Below are the code and all the weights of a small trained network. Each question names an input and a class and asks about switching units off, where a switched-off unit gives its printed mean instead of its output.

import numpy as np


def w(rows, s, z=0):
    codes = np.array(rows[::2]) - 128.0
    scale = np.full(codes.shape[1], s)
    scale[-1] = z or s
    return codes * scale


def f(y):
    return np.maximum(y, 0)


def log_softmax(a):
    a = a - a.max(-1, keepdims=True)
    return a - np.log(np.exp(a).sum(-1, keepdims=True))


def net(x, mask):
    res = np.array(x, float).reshape(1, 6) / 4 @ E
    y = f(res @ A[0][:, :-1].T + A[0][:, -1])
    res = res + np.where(mask, y, B[0][:, -1]) @ B[0][:, :-1]
    return log_softmax(res[-1] @ U[:, :-1].T + U[:, -1])


A, B = {}, {}
E = w([
[252,142,110,126,125,12],'x0',
[148,80,74,53,54,207],'x1',
[128,71,233,79,163,107],'x2',
[163,108,177,93,211,194],'x3',
[112,227,146,98,255,83],'x4',
[160,115,114,235,156,152],'x5',
],0.007)
A[0] = w([
[135,118,30,113,73,170,176],'N1',
[180,135,180,84,202,123,142],'N2',
[146,145,137,101,132,89,130],'N3',
[130,143,122,64,172,117,220],'N4',
[120,139,149,204,163,133,164],'N5',
[118,143,162,255,175,127,175],'N6',
[139,139,126,114,116,54,147],'N7',
[135,117,133,69,73,161,128],'N8',
[154,125,127,163,90,29,117],'N9',
[71,128,138,187,166,126,219],'N10',
[10,188,115,101,145,156,181],'N11',
[75,87,166,103,112,184,150],'N12',
[59,80,170,105,103,200,149],'N13',
[77,176,116,113,145,150,144],'N14',
[111,133,137,224,142,123,224],'N15',
[160,74,48,153,107,152,252],'N16',
[118,136,59,184,72,152,181],'N17',
[28,189,114,109,167,163,208],'N18',
],0.0098,0.0031)
B[0] = w([
[188,137,110,163,179,218,230],'N1',
[190,184,154,134,208,160,226],'N2',
[119,154,166,110,155,99,175],'N3',
[165,188,155,53,138,103,209],'N4',
[184,117,62,189,136,179,201],'N5',
[177,95,55,254,172,215,241],'N6',
[92,199,175,115,135,66,198],'N7',
[152,84,122,127,165,204,197],'N8',
[53,237,165,141,102,5,223],'N9',
[165,111,65,136,96,161,218],'N10',
[126,96,44,95,19,96,249],'N11',
[67,27,135,58,105,210,218],'N12',
[84,21,135,88,98,182,237],'N13',
[131,123,101,109,72,99,193],'N14',
[175,122,104,188,146,163,219],'N15',
[197,157,51,180,113,188,232],'N16',
[231,163,89,221,173,206,223],'N17',
[144,111,55,96,43,98,255],'N18',
],0.0075,0.0074)
U = w([
[221,169,74,213,168,168,171],'0',
[6,172,155,181,106,55,49],'1',
[81,17,96,131,111,199,142],'2',
[111,151,194,3,200,111,163],'3',
[76,157,148,195,203,80,5],'4',
[71,133,75,63,28,53,201],'5',
],0.0076,0.0026)

Each question gives the input, the list of numbers given to net, and the class t.
The units are the neurons (one row each of A and B). Each row of codes is followed by its name. A weight is (code - 128) times the scale printed after its matrix; where a second scale follows, it is the last column's (A, B and U).
mask holds one flag per neuron, in row order. A switched-off neuron (its flag False) gives its mean, the last column of its row in B, instead of its output. The means were averaged over made-up inputs and are rounded, as every weight is.
A unit's drop is (log p(t) with every unit on - log p(t) with that unit switched off) / (log p(t) with every unit on - log p(t) with every unit switched off).
The circuit of an input: a set's keep is (log p(t) with only the set's units on - log p(t) with every unit switched off) / (log p(t) with every unit on - log p(t) with every unit switched off). Starting from the 12 units with the biggest drops (on a tie, the unit counted first), units are removed one at a time, each time the one whose removal leaves the highest keep (on an exact tie, the one counted first), for as long as the keep stays at least 0.8.
units of the circuit, in order: the units of the circuit, biggest drop first
top k neurons: the k neurons with the biggest drops, biggest first
drop when u is switched off: that unit's drop, to one decimal
input [-4,-2,4,0,8,-5], class 5: units of the circuit, in order -> [N11, N18]
input [-8,-6,8,8,5,4], class 2: units of the circuit, in order -> [N12]
input [-3,-1,2,1,6,-5], class 5: units of the circuit, in order -> [N11, N18]
input [-7,-7,-7,6,4,-5], class 5: top 2 neurons -> [N11, N18]
input [-6,-7,-4,7,2,-5], class 2: top 2 neurons -> [N9, N6]
input [5,-7,5,-3,8,-6], class 3: top 2 neurons -> [N4, N2]
input [8,2,6,-5,0,2], class 5: top 3 neurons -> [N6, N17, N1]
input [8,2,4,3,-1,3], class 3: top 2 neurons -> [N6, N17]
input [6,-6,7,-1,-3,1], class 4: drop when N9 is switched off -> 0.2
input [-1,-3,-5,-5,5,-6], class 5: drop when N14 is switched off -> 0.0
input [4,-6,-3,-4,8,-5], class 4: drop when N17 is switched off -> -0.3
